Below are the code and all the weights of a small trained network. Each question names an input and a class and asks about switching units off, where a switched-off unit gives its printed mean instead of its output.

import numpy as np


def w(rows, s, z=0):
    codes = np.array(rows[::2]) - 128.0
    scale = np.full(codes.shape[1], s)
    scale[-1] = z or s
    return codes * scale


def f(y):
    return y / 2 * (1 + np.tanh(0.7978845608 * (y + 0.044715 * y**3)))


def log_softmax(a):
    a = a - a.max(-1, keepdims=True)
    return a - np.log(np.exp(a).sum(-1, keepdims=True))


def net(x, mask):
    res = np.array(x, float).reshape(1, 4) / 4 @ E
    y = f(res @ A[0][:, :-1].T + A[0][:, -1])
    res = res + np.where(mask, y, B[0][:, -1]) @ B[0][:, :-1]
    return log_softmax(res[-1] @ U[:, :-1].T + U[:, -1])


A, B = {}, {}
E = w([
[186,157,132,246],'x0',
[188,242,71,81],'x1',
[33,217,156,150],'x2',
[77,99,2,158],'x3',
],0.0087)
A[0] = w([
[103,119,80,154,109],'neuron 1',
[120,142,109,59,104],'neuron 2',
[190,90,118,112,72],'neuron 3',
[173,150,134,203,29],'neuron 4',
[87,164,141,141,81],'neuron 5',
[87,165,139,142,82],'neuron 6',
[167,90,109,109,78],'neuron 7',
[113,169,147,179,98],'neuron 8',
[103,119,78,148,102],'neuron 9',
[139,134,98,199,67],'neuron 10',
[116,83,156,169,120],'neuron 11',
[187,93,116,137,97],'neuron 12',
[152,136,184,128,120],'neuron 13',
[97,79,146,144,108],'neuron 14',
[90,85,142,100,88],'neuron 15',
[144,138,180,123,150],'neuron 16',
[140,140,186,113,72],'neuron 17',
[152,104,127,120,254],'neuron 18',
[143,136,190,114,96],'neuron 19',
[97,75,148,149,109],'neuron 20',
[88,166,142,151,101],'neuron 21',
[97,110,69,146,88],'neuron 22',
[73,165,143,123,79],'neuron 23',
[148,130,182,104,88],'neuron 24',
[112,164,144,178,96],'neuron 25',
[107,98,151,148,75],'neuron 26',
[157,169,91,103,85],'neuron 27',
[85,113,87,98,105],'neuron 28',
[186,101,115,128,106],'neuron 29',
[72,111,140,9,11],'neuron 30',
[168,178,92,113,83],'neuron 31',
[105,120,76,152,95],'neuron 32',
[123,100,153,178,80],'neuron 33',
[158,176,88,119,99],'neuron 34',
[99,89,149,140,88],'neuron 35',
[166,76,130,89,112],'neuron 36',
[105,94,143,152,88],'neuron 37',
],0.016,0.0093)
B[0] = w([
[173,103,94,91,172],'neuron 1',
[136,136,169,184,187],'neuron 2',
[97,87,155,96,180],'neuron 3',
[129,64,153,239,181],'neuron 4',
[99,79,163,77,158],'neuron 5',
[105,87,153,93,159],'neuron 6',
[92,89,163,80,162],'neuron 7',
[101,93,145,138,177],'neuron 8',
[179,97,92,73,169],'neuron 9',
[159,81,117,177,174],'neuron 10',
[138,186,154,122,200],'neuron 11',
[57,71,169,88,182],'neuron 12',
[172,105,61,105,198],'neuron 13',
[148,184,156,111,186],'neuron 14',
[151,159,164,166,171],'neuron 15',
[160,119,60,121,207],'neuron 16',
[181,94,96,76,173],'neuron 17',
[88,164,98,143,255],'neuron 18',
[182,98,65,73,191],'neuron 19',
[137,168,144,117,195],'neuron 20',
[92,95,144,85,171],'neuron 21',
[165,105,110,95,177],'neuron 22',
[87,67,166,77,170],'neuron 23',
[158,101,98,113,181],'neuron 24',
[107,87,145,135,171],'neuron 25',
[160,166,174,91,152],'neuron 26',
[165,174,194,97,182],'neuron 27',
[172,85,110,147,177],'neuron 28',
[83,93,156,112,182],'neuron 29',
[141,66,141,248,224],'neuron 30',
[150,178,185,117,192],'neuron 31',
[177,95,101,75,169],'neuron 32',
[150,158,155,149,170],'neuron 33',
[150,172,184,126,189],'neuron 34',
[148,172,159,120,166],'neuron 35',
[97,121,133,127,195],'neuron 36',
[155,171,173,110,159],'neuron 37',
],0.013,0.0088)
U = w([
[214,112,43,68,116],'0',
[173,232,230,113,98],'1',
[137,87,155,251,166],'2',
[8,87,171,56,96],'3',
[39,228,9,179,253],'4',
[86,192,77,115,16],'5',
],0.014,0.013)

Each question gives the input, the list of numbers given to net, and the class t.
The units are the neurons (one row each of A and B). Each row of codes is followed by its name. A weight is (code - 128) times the scale printed after its matrix; where a second scale follows, it is the last column's (A, B and U).
mask holds one flag per neuron, in row order. A switched-off neuron (its flag False) gives its mean, the last column of its row in B, instead of its output. The means were averaged over made-up inputs and are rounded, as every weight is.
A unit's drop is (log p(t) with every unit on - log p(t) with that unit switched off) / (log p(t) with every unit on - log p(t) with every unit switched off).
The circuit of an input: a set's keep is (log p(t) with only the set's units on - log p(t) with every unit switched off) / (log p(t) with every unit on - log p(t) with every unit switched off). Starting from the 12 units with the biggest drops (on a tie, the unit counted first), units are removed one at a time, each time the one whose removal leaves the highest keep (on an exact tie, the one counted first), for as long as the keep stays at least 0.8.
units of the circuit, in order: the units of the circuit, biggest drop first
top k neurons: the k neurons with the biggest drops, biggest first
drop when u is switched off: that unit's drop, to one decimal
input [-6,2,7,-5], class 3: units of the circuit, in order => (neuron 23)
input [6,-6,-2,-7], class 0: top 2 neurons => (neuron 13; neuron 19)
input [2,-7,8,0], class 3: top 2 neurons => (neuron 23; neuron 21)
input [-5,-5,-4,0], class 1: units of the circuit, in order => (neuron 14; neuron 15)
input [5,-8,-3,-7], class 1: top 2 neurons => (neuron 11; neuron 33)
input [-6,6,7,-3], class 3: top 2 neurons => (neuron 23; neuron 5)
input [-8,-5,-5,-7], class 2: top 2 neurons => (neuron 30; neuron 15)
input [5,-5,-3,3], class 1: top 2 neurons => (neuron 30; neuron 11)
input [-8,5,-2,-8], class 0: top 2 neurons => (neuron 19; neuron 17)
input [-5,-2,5,-3], class 2: top 2 neurons => (neuron 30; neuron 12)
input [8,-3,6,-7], class 2: top 3 neurons => (neuron 4; neuron 8; neuron 25)
input [3,1,-8,6], class 3: drop when neuron 12 is switched off => 0.2
input [-7,3,-6,-1], class 2: drop when neuron 30 is switched off => 0.6
input [-8,-3,-1,6], class 2: units of the circuit, in order => (neuron 30)
input [3,-8,7,8], class 0: drop when neuron 15 is switched off => 0.0
